Below is a small trained network, with its code and all its weights. Each question gives an input and a class and asks what happens when units are switched off, that is, made to give their printed mean instead of their output.

import numpy as np


def w(rows, s, z=0):
    codes = np.array(rows[::2]) - 128.0
    scale = np.full(codes.shape[1], s)
    scale[-1] = z or s
    return codes * scale


def f(y):
    return np.maximum(y, 0)


def log_softmax(a):
    a = a - a.max(-1, keepdims=True)
    return a - np.log(np.exp(a).sum(-1, keepdims=True))


def net(x, mask):
    res = np.array(x, float).reshape(1, 7) / 4 @ E
    y = f(res @ A[0][:, :-1].T + A[0][:, -1])
    res = res + np.where(mask, y, B[0][:, -1]) @ B[0][:, :-1]
    return log_softmax(res[-1] @ U[:, :-1].T + U[:, -1])


A, B = {}, {}
E = w([
[118,2,78,196],'x0',
[128,125,129,126],'x1',
[129,126,126,130],'x2',
[93,196,72,214],'x3',
[8,133,168,159],'x4',
[73,135,64,54],'x5',
[129,133,129,130],'x6',
],0.0082)
A[0] = w([
[63,92,2,32,56],'n0',
[194,100,213,230,3],'n1',
[13,99,182,129,4],'n2',
[118,161,62,211,70],'n3',
[127,105,195,93,40],'n4',
[120,23,179,80,81],'n5',
[204,110,40,113,22],'n6',
[121,27,82,179,213],'n7',
[71,111,160,136,5],'n8',
],0.013,0.0051)
B[0] = w([
[54,116,173,236,217],'n0',
[23,47,191,170,196],'n1',
[236,72,187,89,184],'n2',
[114,83,7,70,187],'n3',
[56,127,69,102,155],'n4',
[115,133,1,117,198],'n5',
[199,46,185,85,176],'n6',
[143,242,171,91,249],'n7',
[180,59,150,117,148],'n8',
],0.018,0.011)
U = w([
[85,64,175,210,43],'0',
[247,32,159,150,80],'1',
[126,85,43,118,45],'2',
[139,117,154,141,255],'3',
[137,119,155,136,235],'4',
[120,186,194,93,117],'5',
],0.011,0.0091)

Each question gives the input, the list of numbers given to net, and the class t.
The units are the neurons (one row each of A and B). Each row of codes is followed by its name. A weight is (code - 128) times the scale printed after its matrix; where a second scale follows, it is the last column's (A, B and U).
mask holds one flag per neuron, in row order. A switched-off neuron (its flag False) gives its mean, the last column of its row in B, instead of its output. The means were averaged over made-up inputs and are rounded, as every weight is.
A unit's drop is (log p(t) with every unit on - log p(t) with that unit switched off) / (log p(t) with every unit on - log p(t) with every unit switched off).
The circuit of an input: a set's keep is (log p(t) with only the set's units on - log p(t) with every unit switched off) / (log p(t) with every unit on - log p(t) with every unit switched off). Starting from all 9 units, units are removed one at a time, each time the one whose removal leaves the highest keep (on an exact tie, the one counted first), for as long as the keep stays at least 0.8.
circuit, biggest first: the units of the circuit, biggest drop first
unit that matters most: the unit with the biggest drop
k most important neurons: the k neurons with the biggest drops, biggest first
drop when u is switched off: that unit's drop, to one decimal
input [-8,0,2,-4,2,-8,0], class 0: 2 most important neurons	(n7, n1)
input [7,-1,2,4,7,1,3], class 1: 2 most important neurons	(n2, n8)
input [-4,-8,4,1,0,6,2], class 0: circuit, biggest first	(n7, n0)
input [8,-2,-7,4,5,0,2], class 5: circuit, biggest first	(n7)
input [-5,-8,-4,4,-6,-2,5], class 1: 2 most important neurons	(n7, n0)
input [-3,-7,-2,6,3,-5,-1], class 2: 3 most important neurons	(n3, n0, n7)
input [8,-6,-1,-7,7,2,7], class 5: 3 most important neurons	(n7, n3, n6)
input [-1,-3,5,-5,-4,2,-1], class 2: circuit, biggest first	(n7, n5)
input [-5,-3,5,7,5,3,7], class 2: 2 most important neurons	(n3, n7)
input [-5,5,0,8,-3,0,8], class 2: 2 most important neurons	(n3, n7)
input [-7,2,-6,-6,-4,8,-2], class 0: 2 most important neurons	(n0, n7)
input [-5,-3,-5,4,8,0,-8], class 1: circuit, biggest first	(n2, n7)
input [3,3,2,5,-6,1,0], class 1: 2 most important neurons	(n6, n5)
input [-8,0,-8,8,3,7,-7], class 2: unit that matters most	n7
input [-2,8,2,7,-1,7,4], class 0: 2 most important neurons	(n0, n5)
input [-3,0,-4,1,-8,5,-1], class 1: 2 most important neurons	(n6, n7)
input [8,3,-4,0,8,3,0], class 1: 2 most important neurons	(n2, n8)
input [-8,-1,0,-8,-3,8,-7], class 0: drop when n7 is switched off	0.4
input [7,3,-3,6,-8,0,6], class 1: drop when n3 is switched off	0.2
input [3,6,-4,-7,2,-3,7], class 2: drop when n5 is switched off	1.0
input [-5,8,-4,-5,-1,-7,3], class 0: circuit, biggest first	(n1)
